Here is a tiny trained network, its code and every weight. The questions are about switching its units off for an input and a class, where a switched-off unit gives its printed mean instead of its output.

import numpy as np


def w(rows, s, z=0):
    codes = np.array(rows[::2]) - 128.0
    scale = np.full(codes.shape[1], s)
    scale[-1] = z or s
    return codes * scale


def norm(h):
    return h / np.sqrt((h * h).mean(-1, keepdims=True) + 1e-5)


def f(y):
    return y / 2 * (1 + np.tanh(0.7978845608 * (y + 0.044715 * y**3)))


def log_softmax(a):
    a = a - a.max(-1, keepdims=True)
    return a - np.log(np.exp(a).sum(-1, keepdims=True))


def net(x, mask):
    res = np.array(x, float).reshape(1, 7) / 4 @ E
    u = 0
    for l in range(4):
        y = f(norm(res) @ A[l][:, :-1].T + A[l][:, -1])
        res = res + np.where(mask[u : u + 3], y, B[l][:, -1]) @ B[l][:, :-1]
        u += 3
    return log_softmax(norm(res)[-1] @ U[:, :-1].T + U[:, -1])


A, B = {}, {}
E = w([
[182,122,190,232,179,187],'x0',
[133,63,203,76,137,54],'x1',
[77,91,121,108,65,235],'x2',
[110,150,22,77,210,191],'x3',
[85,120,149,110,178,88],'x4',
[128,201,120,130,1,126],'x5',
[26,124,245,153,114,48],'x6',
],0.005)
A[0] = w([
[112,44,37,57,119,168,7],'L0N0',
[107,163,173,230,17,190,14],'L0N1',
[212,2,128,83,250,183,195],'L0N2',
],0.005,0.0019)
B[0] = w([
[129,63,125,28,134,212,163],'L0N0',
[201,137,133,176,114,254,197],'L0N1',
[160,55,38,146,171,85,253],'L0N2',
],0.0074,0.0033)
A[1] = w([
[157,105,199,209,105,195,188],'L1N0',
[179,156,170,69,2,115,2],'L1N1',
[91,140,87,193,86,98,15],'L1N2',
],0.0053,0.001)
B[1] = w([
[169,64,155,125,38,148,250],'L1N0',
[157,98,80,96,81,47,210],'L1N1',
[132,255,114,139,152,159,119],'L1N2',
],0.01,0.0023)
A[2] = w([
[150,255,68,189,101,143,255],'L2N0',
[180,78,104,139,154,131,248],'L2N1',
[163,131,137,9,118,170,72],'L2N2',
],0.0098,0.00085)
B[2] = w([
[205,135,184,2,155,91,241],'L2N0',
[97,76,72,243,144,88,253],'L2N1',
[18,134,63,117,65,151,208],'L2N2',
],0.0073,0.0037)
A[3] = w([
[2,55,150,38,42,116,252],'L3N0',
[243,180,152,219,185,102,209],'L3N1',
[67,29,179,85,75,111,195],'L3N2',
],0.0076,0.002)
B[3] = w([
[13,210,143,131,158,61,254],'L3N0',
[113,157,46,97,82,150,209],'L3N1',
[140,85,215,254,156,228,207],'L3N2',
],0.0067,0.0059)
U = w([
[73,174,255,172,179,95,176],'0',
[145,160,99,128,130,124,3],'1',
[168,109,31,158,168,95,120],'2',
[138,58,79,171,211,179,189],'3',
[231,178,131,24,97,151,127],'4',
[19,176,84,73,136,206,94],'5',
[85,148,138,129,56,88,110],'6',
[200,114,185,205,28,230,181],'7',
],0.0097,0.0036)

Each question gives the input, the list of numbers given to net, and the class t.
The units are the neurons (one row each of A and B). Each row of codes is followed by its name. A weight is (code - 128) times the scale printed after its matrix; where a second scale follows, it is the last column's (A, B and U).
mask holds one flag per neuron, layer by layer. A switched-off neuron (its flag False) gives its mean, the last column of its row in B, instead of its output. The means were averaged over made-up inputs and are rounded, as every weight is.
A unit's drop is (log p(t) with every unit on - log p(t) with that unit switched off) / (log p(t) with every unit on - log p(t) with every unit switched off).
The circuit of an input: a set's keep is (log p(t) with only the set's units on - log p(t) with every unit switched off) / (log p(t) with every unit on - log p(t) with every unit switched off). Starting from all 12 units, units are removed one at a time, each time the one whose removal leaves the highest keep (on an exact tie, the one counted first), for as long as the keep stays at least 0.8.
circuit, biggest first: the units of the circuit, biggest drop first
most important unit: the unit with the biggest drop
k most important neurons: the k neurons with the biggest drops, biggest first
top k neurons in layer l: the k neurons of layer l with the biggest drops, biggest first
drop when u is switched off: that unit's drop, to one decimal
input [-4,3,0,7,-1,-1,7], class 0: 2 most important neurons => L3N2, L3N1
input [6,1,-1,4,6,8,3], class 7: most important unit => L1N0
input [6,-7,-7,-2,3,-1,-2], class 4: circuit, biggest first => L2N0, L3N1
input [8,2,-5,2,-7,6,-5], class 4: 2 most important neurons => L2N0, L3N2
input [1,0,-6,7,-1,6,3], class 4: 2 most important neurons => L2N0, L3N0
input [-8,-8,0,-1,2,4,1], class 4: circuit, biggest first => L2N0, L1N2
input [-4,-3,-3,5,-7,7,8], class 4: circuit, biggest first => L2N0, L1N2
input [7,4,4,-4,8,3,-8], class 2: 3 most important neurons => L0N2, L2N1, L3N2
input [-1,3,4,3,-1,5,6], class 0: circuit, biggest first => L3N0, L3N2
input [-6,-7,-4,-1,-2,2,7], class 4: circuit, biggest first => L2N0, L1N2
input [-2,-3,5,-3,2,-1,-8], class 5: circuit, biggest first => L2N2, L0N0
input [4,6,1,-1,-2,1,-7], class 2: top 2 neurons in layer 0 => L0N2, L0N1
input [5,-2,-1,-7,-1,-7,4], class 7: top 2 neurons in layer 3 => L3N0, L3N1
input [3,1,-3,-4,8,5,-1], class 7: most important unit => L3N0
input [-8,6,-2,-5,8,-1,-1], class 0: top 2 neurons in layer 3 => L3N2, L3N1
input [2,2,2,-8,6,-6,-5], class 2: top 2 neurons in layer 2 => L2N1, L2N2
input [-4,-7,-4,5,-7,1,-4], class 4: drop when L2N0 is switched off => 0.7
input [3,2,-7,5,-4,8,0], class 4: drop when L2N0 is switched off => 0.2
input [7,-2,2,8,3,4,8], class 7: drop when L3N0 is switched off => 0.4
input [-4,1,3,1,1,2,-8], class 5: top neuron in layer 3 => L3N0
